Below is a small trained network, with its code and all its weights. Each question gives an input and a class and asks what happens when units are switched off, that is, made to give their printed mean instead of their output.

import numpy as np


def w(rows, s, z=0):
    codes = np.array(rows[::2]) - 128.0
    scale = np.full(codes.shape[1], s)
    scale[-1] = z or s
    return codes * scale


def norm(h):
    return h / np.sqrt((h * h).mean(-1, keepdims=True) + 1e-5)


def f(y):
    return y / 2 * (1 + np.tanh(0.7978845608 * (y + 0.044715 * y**3)))


def log_softmax(a):
    a = a - a.max(-1, keepdims=True)
    return a - np.log(np.exp(a).sum(-1, keepdims=True))


def net(x, mask):
    res = np.array(x, float).reshape(1, 7) / 4 @ E
    u = 0
    for l in range(2):
        y = f(norm(res) @ A[l][:, :-1].T + A[l][:, -1])
        res = res + np.where(mask[u : u + 10], y, B[l][:, -1]) @ B[l][:, :-1]
        u += 10
    return log_softmax(norm(res)[-1] @ U[:, :-1].T + U[:, -1])


A, B = {}, {}
E = w([
[187,133,89,163,68,169,187,48,227,97,129],'x0',
[83,149,194,254,217,204,164,79,86,44,85],'x1',
[102,155,192,111,8,145,170,54,5,155,180],'x2',
[124,139,78,37,185,182,248,138,86,153,78],'x3',
[118,174,208,51,172,124,146,125,187,63,208],'x4',
[132,134,127,128,127,128,130,130,127,129,128],'x5',
[111,132,39,147,129,78,159,147,81,30,182],'x6',
],0.0036)
A[0] = w([
[192,186,68,92,112,92,112,129,161,195,171,127],'L0N1',
[136,137,138,69,162,122,243,144,84,164,77,43],'L0N2',
[145,89,45,203,75,169,102,132,73,192,69,3],'L0N3',
[102,170,201,41,148,131,130,98,186,72,192,2],'L0N4',
[184,125,90,156,76,179,185,60,206,131,159,29],'L0N5',
[146,114,188,109,52,113,186,48,89,142,141,15],'L0N6',
[196,123,253,82,120,162,84,140,119,178,32,145],'L0N7',
[141,152,50,156,118,91,156,192,54,38,203,35],'L0N8',
[99,111,157,134,84,135,149,105,42,154,201,55],'L0N9',
[148,146,206,194,82,46,47,132,145,111,146,27],'L0N10',
],0.0054,0.0023)
B[0] = w([
[132,47,143,112,118,182,104,118,87,94,118,224],'L0N1',
[125,162,60,169,118,166,139,136,164,184,214,221],'L0N2',
[211,152,201,138,174,63,193,148,106,150,148,234],'L0N3',
[236,122,130,198,129,54,177,161,51,197,88,213],'L0N4',
[37,201,107,91,183,24,45,98,94,178,109,223],'L0N5',
[100,131,156,146,99,162,145,254,140,85,70,206],'L0N6',
[74,102,144,119,127,63,176,69,187,127,110,251],'L0N7',
[64,45,210,128,121,89,222,70,203,182,83,249],'L0N8',
[105,185,124,130,108,139,72,224,157,105,56,217],'L0N9',
[104,145,27,157,142,185,198,134,132,204,185,205],'L0N10',
],0.0072,0.0026)
A[1] = w([
[151,157,71,81,135,207,182,105,112,166,148,2],'L1N1',
[254,150,161,132,125,77,169,134,97,100,155,159],'L1N2',
[137,105,147,208,82,120,76,130,137,146,195,136],'L1N3',
[160,87,83,137,207,121,98,178,211,103,85,105],'L1N4',
[142,123,157,181,175,186,135,85,84,54,114,128],'L1N5',
[87,167,148,189,182,162,124,105,101,127,82,124],'L1N6',
[171,79,88,76,100,111,87,146,83,127,111,80],'L1N7',
[60,109,125,79,128,82,100,149,117,192,118,151],'L1N8',
[78,169,110,103,179,63,112,167,73,151,142,115],'L1N9',
[149,90,135,77,78,164,91,128,80,125,140,57],'L1N10',
],0.0066,0.0032)
B[1] = w([
[112,148,90,221,172,158,108,188,173,143,210,143],'L1N1',
[212,121,159,148,191,132,79,140,101,161,48,197],'L1N2',
[131,194,88,75,243,183,217,179,144,151,164,159],'L1N3',
[52,220,207,153,1,153,151,195,15,118,92,222],'L1N4',
[198,70,117,27,98,118,98,164,168,158,139,169],'L1N5',
[213,71,74,54,95,144,50,85,145,88,184,228],'L1N6',
[217,144,169,112,153,186,125,68,168,85,155,152],'L1N7',
[125,109,106,167,178,144,111,71,128,25,138,254],'L1N8',
[138,197,85,186,152,65,30,29,111,125,138,200],'L1N9',
[161,100,143,141,113,198,99,153,164,66,128,117],'L1N10',
],0.0058,0.0037)
U = w([
[248,151,168,159,179,56,163,161,64,177,95,176],'0',
[51,208,162,125,28,176,117,218,79,72,79,115],'1',
[86,156,32,158,171,189,174,149,159,193,234,98],'2',
[56,37,178,123,117,71,202,59,187,126,93,253],'3',
[217,42,105,40,102,198,67,111,157,59,165,76],'4',
[86,184,67,127,163,67,45,38,94,84,133,29],'5',
],0.013,0.0027)

Each question gives the input, the list of numbers given to net, and the class t.
The units are the neurons (one row each of A and B). Each row of codes is followed by its name. A weight is (code - 128) times the scale printed after its matrix; where a second scale follows, it is the last column's (A, B and U).
mask holds one flag per neuron, layer by layer. A switched-off neuron (its flag False) gives its mean, the last column of its row in B, instead of its output. The means were averaged over made-up inputs and are rounded, as every weight is.
A unit's drop is (log p(t) with every unit on - log p(t) with that unit switched off) / (log p(t) with every unit on - log p(t) with every unit switched off).
The circuit of an input: a set's keep is (log p(t) with only the set's units on - log p(t) with every unit switched off) / (log p(t) with every unit on - log p(t) with every unit switched off). Starting from the 12 units with the biggest drops (on a tie, the unit counted first), units are removed one at a time, each time the one whose removal leaves the highest keep (on an exact tie, the one counted first), for as long as the keep stays at least 0.8.
circuit, biggest first: the units of the circuit, biggest drop first
unit that matters most: the unit with the biggest drop
k most important neurons: the k neurons with the biggest drops, biggest first
k most important neurons of layer l: the k neurons of layer l with the biggest drops, biggest first
input [-3,7,2,-1,5,-7,-6], class 4: circuit, biggest first => L1N6
input [8,-1,1,-2,-7,-8,-7], class 5: 3 most important neurons => L0N5, L0N8, L0N4
input [-5,0,-4,-8,-7,-4,6], class 2: 2 most important neurons of layer 0 => L0N10, L0N4
input [5,-5,-4,-5,6,4,8], class 3: 2 most important neurons => L0N8, L0N3
input [7,8,-7,-8,-5,-2,6], class 2: 3 most important neurons => L1N3, L0N9, L0N10
input [-2,-8,4,7,7,0,4], class 4: 4 most important neurons => L0N1, L0N3, L0N10, L1N10
input [-8,3,-8,1,4,6,1], class 1: 2 most important neurons of layer 0 => L0N5, L0N3
input [-2,-7,-1,-2,0,5,-4], class 4: 2 most important neurons of layer 0 => L0N8, L0N1
input [1,-7,5,-4,1,8,-8], class 3: 2 most important neurons => L0N7, L1N6
input [5,4,-3,6,7,3,-7], class 0: 3 most important neurons => L0N4, L0N8, L0N10
input [-4,3,5,6,3,-6,-8], class 3: 3 most important neurons => L0N7, L0N10, L1N4
input [-8,-5,7,1,-4,-5,0], class 5: 4 most important neurons => L1N9, L1N8, L1N4, L1N7
input [6,6,-4,0,-1,-4,-1], class 4: 2 most important neurons of layer 1 => L1N6, L1N5
input [5,4,1,-6,1,-5,2], class 2: unit that matters most => L0N10
input [-2,-7,-2,-1,-4,-5,6], class 4: 3 most important neurons => L0N1, L0N7, L1N7
input [6,6,3,6,-7,2,3], class 0: 3 most important neurons of layer 0 => L0N3, L0N10, L0N1
input [8,-8,-8,-8,7,3,-6], class 1: 4 most important neurons of layer 0 => L0N8, L0N3, L0N2, L0N1
input [-3,-2,4,-8,8,7,1], class 0: 2 most important neurons => L0N4, L1N2
input [-4,3,-5,6,-4,6,-1], class 2: 4 most important neurons of layer 0 => L0N2, L0N9, L0N5, L0N6
input [2,-8,-1,-1,-5,0,6], class 4: circuit, biggest first => L0N1
